Below is a small trained network, with its code and all its weights. Each question gives an input and a target symbol and asks what happens when units are switched off, that is, made to give their printed mean instead of their output.

import numpy as np


def w(rows, s, z=0):
    codes = np.array(rows[::2]) - 128.0
    scale = np.full(codes.shape[1], s)
    scale[-1] = z or s
    return codes * scale


def norm(h):
    return h / np.sqrt((h * h).mean(-1, keepdims=True) + 1e-5)


def f(y):
    return np.maximum(y, 0)


def softmax(a):
    e = np.exp(a - a.max(-1, keepdims=True))
    return e / e.sum(-1, keepdims=True)


def log_softmax(a):
    a = a - a.max(-1, keepdims=True)
    return a - np.log(np.exp(a).sum(-1, keepdims=True))


def net(x, mask):
    ids = ['ΣΦβεηθλμπτ'.index(c) for c in x.split()]
    T = len(ids)
    res = E[ids] + P[:T]
    u = 0
    for l in range(3):
        r = norm(res)
        for j in range(3):
            rows = slice(2 * j, 2 * j + 2)
            q, k, v = (r @ M[l][rows].T for M in (Q, K, V))
            z = softmax(np.where(np.tri(T) > 0, q @ k.T / 2**0.5, -1e9)) @ v
            o = O[l][rows]
            res = res + np.where(mask[u + j], z, o[:, -1]) @ o[:, :-1]
        u += 3
        y = f(norm(res) @ A[l][:, :-1].T + A[l][:, -1])
        res = res + np.where(mask[u : u + 4], y, B[l][:, -1]) @ B[l][:, :-1]
        u += 4
    return log_softmax(norm(res)[-1] @ U[:, :-1].T + U[:, -1])


Q, K, V, O, A, B = {}, {}, {}, {}, {}, {}
E = w([
[165,133,167,110,68,54,167,181,175],'Σ',
[100,99,81,68,27,189,97,181,52],'Φ',
[85,122,17,129,141,56,138,142,106],'β',
[96,93,161,143,243,167,111,128,131],'ε',
[101,221,129,131,153,43,122,150,116],'η',
[170,152,76,143,105,178,122,71,159],'θ',
[86,187,94,142,109,117,173,67,175],'λ',
[74,205,71,119,137,181,52,212,140],'μ',
[71,201,215,88,50,119,179,176,104],'π',
[177,182,151,133,138,99,25,5,108],'τ',
],0.0034)
P = w([
[128,110,136,246,4,99,85,140,113],'0',
[101,134,62,142,141,85,128,98,104],'1',
[129,142,109,107,128,100,172,118,64],'2',
[160,145,99,70,170,111,239,83,99],'3',
[139,174,72,31,181,147,232,103,95],'4',
[161,178,73,7,201,147,251,104,101],'5',
],0.0017)
Q[0] = w([
[114,196,1,29,136,81,205,69,152],'0.h1',
[154,74,174,112,142,182,154,173,129],'0.h1',
[74,188,68,67,196,127,249,158,120],'0.h2',
[82,155,147,65,212,169,250,111,129],'0.h2',
[120,112,143,214,112,77,114,89,155],'0.h3',
[135,168,76,55,137,188,87,185,108],'0.h3',
],0.004)
K[0] = w([
[95,128,153,89,238,212,180,90,143],'0.h1',
[180,178,71,74,90,83,128,78,127],'0.h1',
[216,162,151,66,155,120,117,2,70],'0.h2',
[232,237,119,37,100,79,125,25,93],'0.h2',
[211,162,77,32,66,122,166,186,175],'0.h3',
[165,55,213,144,196,127,134,72,110],'0.h3',
],0.0042)
V[0] = w([
[133,250,37,69,54,131,149,119,116],'0.h1',
[158,202,130,72,149,111,127,179,86],'0.h1',
[34,111,148,252,113,161,168,127,133],'0.h2',
[88,108,83,106,122,150,217,219,170],'0.h2',
[204,152,109,130,157,146,174,98,160],'0.h3',
[126,192,41,117,5,80,181,164,121],'0.h3',
],0.0026)
O[0] = w([
[99,57,103,162,84,11,103,28,246,201],'0.h1',
[115,104,95,183,121,52,150,113,69,141],'0.h1',
[76,234,154,210,88,166,232,99,63,129],'0.h2',
[117,97,67,228,192,120,172,148,190,155],'0.h2',
[51,182,151,121,115,60,121,131,154,112],'0.h3',
[82,111,150,135,28,214,4,156,120,253],'0.h3',
],0.0023,0.0028)
A[0] = w([
[99,141,156,175,134,219,28,176,197,11],'0.n1',
[216,187,103,165,109,200,101,3,153,153],'0.n2',
[137,146,92,115,145,239,102,147,94,205],'0.n3',
[76,92,99,119,39,101,41,113,130,158],'0.n4',
],0.0029,0.0012)
B[0] = w([
[41,89,114,89,151,149,63,145,253,149],'0.n1',
[140,149,164,74,137,157,169,212,170,173],'0.n2',
[119,143,229,116,36,94,129,171,137,170],'0.n3',
[162,39,99,130,189,67,141,114,89,255],'0.n4',
],0.0033,0.0034)
Q[1] = w([
[117,167,175,101,199,143,151,175,87],'1.h1',
[148,67,124,98,182,98,153,106,153],'1.h1',
[156,148,155,25,128,66,165,182,74],'1.h2',
[84,136,140,255,132,248,100,92,146],'1.h2',
[172,98,112,152,94,171,104,86,183],'1.h3',
[82,117,177,181,83,162,76,149,83],'1.h3',
],0.0059)
K[1] = w([
[65,157,143,175,153,134,148,150,39],'1.h1',
[92,233,84,52,148,129,115,168,117],'1.h1',
[147,70,223,150,249,195,123,119,98],'1.h2',
[34,167,33,142,3,117,140,185,170],'1.h2',
[80,201,112,67,121,186,69,149,113],'1.h3',
[117,135,135,190,91,138,5,187,141],'1.h3',
],0.0052)
V[1] = w([
[141,107,160,146,139,204,155,92,140],'1.h1',
[153,164,201,94,119,91,194,109,102],'1.h1',
[218,170,151,136,116,115,4,58,107],'1.h2',
[106,103,95,85,77,70,183,191,167],'1.h2',
[99,140,98,111,234,194,161,124,60],'1.h3',
[112,163,54,156,32,205,118,203,101],'1.h3',
],0.0029)
O[1] = w([
[129,77,117,123,125,139,220,138,119,68],'1.h1',
[143,68,201,145,156,102,119,26,158,99],'1.h1',
[198,123,128,50,100,22,106,97,134,98],'1.h2',
[143,152,159,200,157,107,112,221,64,188],'1.h2',
[28,73,136,133,107,5,97,173,117,3],'1.h3',
[114,149,150,47,210,107,202,145,221,124],'1.h3',
],0.0028,0.0027)
A[1] = w([
[72,161,96,34,127,116,56,134,149,85],'1.n1',
[183,106,185,174,98,78,167,170,138,71],'1.n2',
[151,109,136,77,5,193,146,120,195,5],'1.n3',
[38,153,141,150,213,157,157,93,144,183],'1.n4',
],0.0028,0.0013)
B[1] = w([
[185,120,254,62,40,117,159,110,168,195],'1.n1',
[121,147,166,212,165,86,132,194,132,247],'1.n2',
[67,157,81,108,184,140,87,89,59,229],'1.n3',
[134,124,143,100,83,112,68,65,174,252],'1.n4',
],0.0035,0.0016)
Q[2] = w([
[120,195,139,141,132,140,68,158,51],'2.h1',
[126,74,121,50,145,54,156,120,208],'2.h1',
[104,254,154,98,80,144,134,199,88],'2.h2',
[80,200,136,94,52,81,142,182,98],'2.h2',
[118,17,230,144,117,84,116,192,58],'2.h3',
[64,220,122,8,214,100,139,116,131],'2.h3',
],0.0046)
K[2] = w([
[63,124,164,161,224,155,78,44,24],'2.h1',
[200,132,39,67,59,2,176,130,175],'2.h1',
[105,78,192,109,139,45,142,114,176],'2.h2',
[79,108,181,90,168,72,140,86,176],'2.h2',
[128,135,162,199,82,122,99,237,71],'2.h3',
[137,100,22,76,62,43,192,72,122],'2.h3',
],0.0048)
V[2] = w([
[156,135,114,185,43,195,145,181,61],'2.h1',
[118,36,169,103,252,159,123,126,196],'2.h1',
[110,203,164,170,97,116,141,151,152],'2.h2',
[162,213,98,120,46,68,153,167,74],'2.h2',
[127,176,171,114,85,134,103,82,240],'2.h3',
[88,105,106,201,188,65,139,116,182],'2.h3',
],0.0026)
O[2] = w([
[85,72,200,133,159,98,185,62,114,217],'2.h1',
[190,123,4,67,119,146,112,117,173,10],'2.h1',
[78,142,97,84,173,157,114,104,124,248],'2.h2',
[128,209,103,119,178,223,150,137,95,237],'2.h2',
[148,72,118,171,80,143,167,78,49,179],'2.h3',
[62,167,75,102,43,136,99,117,153,144],'2.h3',
],0.0029,0.0011)
A[2] = w([
[189,116,162,208,121,110,143,200,166,1],'2.n1',
[73,186,142,73,159,100,133,109,50,69],'2.n2',
[191,171,253,102,98,178,156,83,130,172],'2.n3',
[156,199,179,225,164,128,72,89,190,159],'2.n4',
],0.0031,0.00089)
B[2] = w([
[151,3,151,144,171,101,223,153,176,239],'2.n1',
[146,154,198,193,153,163,85,96,150,213],'2.n2',
[77,152,66,30,170,84,156,152,75,253],'2.n3',
[202,102,108,146,31,118,180,164,166,252],'2.n4',
],0.0038,0.0019)
U = w([
[78,75,173,158,196,130,96,49,176,21],'Σ',
[40,201,218,131,181,138,177,160,68,133],'Φ',
[96,130,93,167,22,160,189,33,153,99],'β',
[82,143,138,86,61,154,63,201,224,137],'ε',
[206,104,133,52,73,48,74,55,102,115],'η',
[59,126,8,164,161,60,90,151,79,254],'θ',
[194,222,160,198,99,98,61,108,99,138],'λ',
[187,72,160,166,136,73,204,205,169,204],'μ',
[184,163,56,82,199,229,162,133,133,164],'π',
[119,48,149,80,86,162,87,180,2,13],'τ',
],0.0064,0.0009)

Each question gives the input, a string of symbols that net reads in full, and the target symbol t.
The units are the heads (2 rows each of Q, K, V and O) and the neurons (one row each of A and B). Each row of codes is followed by its name. A weight is (code - 128) times the scale printed after its matrix; where a second scale follows, it is the last column's (O, A, B and U).
mask holds one flag per unit, layer by layer, with each layer's heads first. A switched-off unit (its flag False) gives its mean, the last column of its rows in O or B, instead of its output. The means were averaged over made-up inputs and are rounded, as every weight is.
A unit's drop is (log p(t) with every unit on - log p(t) with that unit switched off) / (log p(t) with every unit on - log p(t) with every unit switched off).
top k neurons: the k neurons with the biggest drops, biggest first
top k neurons in layer l: the k neurons of layer l with the biggest drops, biggest first
which heads matter: for each layer, one digit per head in row order, 1 if its drop is at least 0.15 and else 0, layers parted by /
input β π μ ε Σ, target θ: top 2 neurons in layer 1 => 1.n3; 1.n4
input Σ Σ Σ ε τ, target π: top neuron => 0.n2
input θ ε Σ, target η: top 2 neurons in layer 0 => 0.n4; 0.n2
input τ ε β β, target Φ: which heads matter => 100 / 001 / 000
input η ε Σ, target λ: top 3 neurons => 1.n3; 0.n4; 0.n2
input Σ λ Σ ε β, target π: which heads matter => 100 / 010 / 100
input ε μ β, target Φ: which heads matter => 100 / 000 / 000
input ε Σ τ ε β, target η: which heads matter => 010 / 111 / 000
input β Σ ε, target ε: top 2 neurons => 0.n4; 1.n4
input τ τ β, target η: which heads matter => 000 / 010 / 000
input β τ ε μ μ ε, target η: which heads matter => 010 / 010 / 000
input λ ε Σ, target β: top 2 neurons => 0.n4; 1.n3
input Σ ε Σ θ θ ε, target Σ: which heads matter => 001 / 001 / 000
input λ Σ ε, target β: top neuron in layer 2 => 2.n4
input θ ε Σ μ Σ, target π: which heads matter => 110 / 110 / 100
input ε β τ, target Φ: top 2 neurons in layer 0 => 0.n2; 0.n3
input Σ Φ ε Σ μ, target Φ: top 3 neurons in layer 2 => 2.n4; 2.n2; 2.n1
input Σ μ μ ε, target θ: which heads matter => 001 / 101 / 100
input η θ ε, target λ: top 2 neurons => 0.n4; 0.n3
input Σ Φ β ε Σ Σ, target Φ: top 3 neurons => 0.n4; 1.n3; 2.n4
input Σ Φ ε Σ Σ, target Φ: which heads matter => 101 / 011 / 000
input η μ π ε η μ, target Φ: top 2 neurons => 1.n1; 0.n4
input Σ Σ β ε Σ, target ε: top 3 neurons => 0.n4; 1.n3; 2.n3
input θ τ Σ Σ, target η: which heads matter => 000 / 010 / 000
input Σ Σ θ, target π: which heads matter => 101 / 001 / 000
